Below is a small trained network, with its code and all its weights. Each question gives an input and a class and asks what happens when units are switched off, that is, made to give their printed mean instead of their output.

import numpy as np


def w(rows, s, z=0):
    codes = np.array(rows[::2]) - 128.0
    scale = np.full(codes.shape[1], s)
    scale[-1] = z or s
    return codes * scale


def f(y):
    return np.maximum(y, 0)


def log_softmax(a):
    a = a - a.max(-1, keepdims=True)
    return a - np.log(np.exp(a).sum(-1, keepdims=True))


def net(x, mask):
    res = np.array(x, float).reshape(1, 8) / 4 @ E
    y = f(res @ A[0][:, :-1].T + A[0][:, -1])
    res = res + np.where(mask, y, B[0][:, -1]) @ B[0][:, :-1]
    return log_softmax(res[-1] @ U[:, :-1].T + U[:, -1])


A, B = {}, {}
E = w([
[92,175,23,41,94,207,112,52,86,142],'x0',
[128,132,135,97,133,103,158,116,137,131],'x1',
[147,125,119,112,141,117,136,125,138,134],'x2',
[122,130,129,136,124,119,132,115,124,122],'x3',
[163,47,153,48,121,103,35,119,65,2],'x4',
[136,127,128,130,142,136,105,127,134,139],'x5',
[129,104,109,151,140,134,114,103,140,131],'x6',
[106,90,140,136,240,151,189,142,3,174],'x7',
],0.0082)
A[0] = w([
[96,161,96,157,146,168,167,193,166,148,152],'neuron 1',
[136,102,151,139,214,139,158,124,18,174,34],'neuron 2',
[110,95,123,134,181,126,164,141,43,138,69],'neuron 3',
[85,162,40,44,115,206,137,67,88,146,109],'neuron 4',
[176,65,211,209,148,61,157,192,140,124,32],'neuron 5',
[114,94,159,143,252,159,169,141,18,167,8],'neuron 6',
[178,159,173,138,60,120,98,110,225,107,47],'neuron 7',
[86,211,113,189,154,187,231,142,202,254,142],'neuron 8',
[141,163,126,123,73,105,92,123,214,98,29],'neuron 9',
[130,97,133,133,205,162,190,141,59,132,59],'neuron 10',
[147,75,158,61,134,147,89,137,85,58,169],'neuron 11',
[110,167,44,62,102,221,142,90,87,158,124],'neuron 12',
[130,147,81,179,88,107,127,108,180,200,163],'neuron 13',
[175,21,146,47,132,119,66,131,67,17,85],'neuron 14',
[150,96,218,215,179,55,154,197,165,134,88],'neuron 15',
],0.0067,0.0012)
B[0] = w([
[155,132,149,173,144,126,164,129,78,94,174],'neuron 1',
[121,164,90,104,36,164,187,145,221,100,190],'neuron 2',
[143,141,110,125,64,155,145,140,192,95,173],'neuron 3',
[90,46,108,103,117,81,76,163,97,214,200],'neuron 4',
[85,69,63,91,122,75,84,206,67,242,216],'neuron 5',
[100,149,91,100,84,195,187,180,216,51,205],'neuron 6',
[123,156,86,73,55,149,156,187,194,112,187],'neuron 7',
[209,156,255,204,217,110,187,59,64,61,246],'neuron 8',
[123,139,103,104,49,164,162,170,189,92,179],'neuron 9',
[130,176,90,101,79,183,150,182,163,109,179],'neuron 10',
[177,163,183,153,160,123,134,69,62,102,189],'neuron 11',
[43,78,113,123,122,51,56,184,73,204,197],'neuron 12',
[168,156,137,153,154,116,171,113,141,80,180],'neuron 13',
[194,163,178,194,214,163,142,52,83,95,222],'neuron 14',
[74,49,108,81,140,57,63,134,78,203,224],'neuron 15',
],0.0072,0.012)
U = w([
[210,175,204,179,194,135,141,82,43,86,254],'0',
[37,87,87,107,128,79,85,159,56,255,40],'1',
[116,180,75,103,61,190,149,161,245,71,75],'2',
],0.0088,0.00082)

Each question gives the input, the list of numbers given to net, and the class t.
The units are the neurons (one row each of A and B). Each row of codes is followed by its name. A weight is (code - 128) times the scale printed after its matrix; where a second scale follows, it is the last column's (A, B and U).
mask holds one flag per neuron, in row order. A switched-off neuron (its flag False) gives its mean, the last column of its row in B, instead of its output. The means were averaged over made-up inputs and are rounded, as every weight is.
A unit's drop is (log p(t) with every unit on - log p(t) with that unit switched off) / (log p(t) with every unit on - log p(t) with every unit switched off).
The circuit of an input: a set's keep is (log p(t) with only the set's units on - log p(t) with every unit switched off) / (log p(t) with every unit on - log p(t) with every unit switched off). Starting from the 12 units with the biggest drops (on a tie, the unit counted first), units are removed one at a time, each time the one whose removal leaves the highest keep (on an exact tie, the one counted first), for as long as the keep stays at least 0.8.
units of the circuit, in order: the units of the circuit, biggest drop first
most important unit: the unit with the biggest drop
k most important neurons: the k neurons with the biggest drops, biggest first
drop when u is switched off: that unit's drop, to one decimal
input [4,0,1,6,0,7,1,6], class 2: most important unit	neuron 6
input [-8,-1,-6,2,-2,-1,6,5], class 1: 2 most important neurons	(neuron 15; neuron 5)
input [4,-3,4,-1,4,-1,5,6], class 2: units of the circuit, in order	(neuron 6; neuron 2)
input [-6,-8,-5,8,-5,3,7,-1], class 1: 3 most important neurons	(neuron 15; neuron 5; neuron 14)
input [-4,8,2,-1,8,-8,-7,-8], class 0: 3 most important neurons	(neuron 14; neuron 11; neuron 6)
input [2,1,0,3,6,-2,8,8], class 2: 3 most important neurons	(neuron 6; neuron 2; neuron 8)
input [7,3,-3,-7,5,-1,7,-6], class 1: 3 most important neurons	(neuron 4; neuron 12; neuron 8)
input [5,-1,8,4,-4,7,0,-5], class 1: 2 most important neurons	(neuron 12; neuron 4)
input [-7,-1,8,8,6,-5,0,-1], class 1: 2 most important neurons	(neuron 5; neuron 8)
input [-5,7,-7,-2,-2,0,5,-4], class 1: 3 most important neurons	(neuron 15; neuron 6; neuron 5)
input [-1,-7,6,-7,-4,-5,8,5], class 2: 3 most important neurons	(neuron 6; neuron 2; neuron 14)
input [-7,-3,-4,5,6,4,7,7], class 1: 3 most important neurons	(neuron 5; neuron 15; neuron 8)
input [7,-3,-5,2,-8,-8,-2,-3], class 0: drop when neuron 5 is switched off	0.1
input [-3,6,2,-8,-8,-7,6,2], class 0: drop when neuron 6 is switched off	0.0
input [0,-6,0,-1,-6,-2,3,-6], class 0: drop when neuron 2 is switched off	0.2
input [-2,6,0,-4,-5,3,-5,8], class 2: units of the circuit, in order	(neuron 6)
input [-3,-3,6,-1,-8,0,-2,-1], class 0: drop when neuron 8 is switched off	0.2
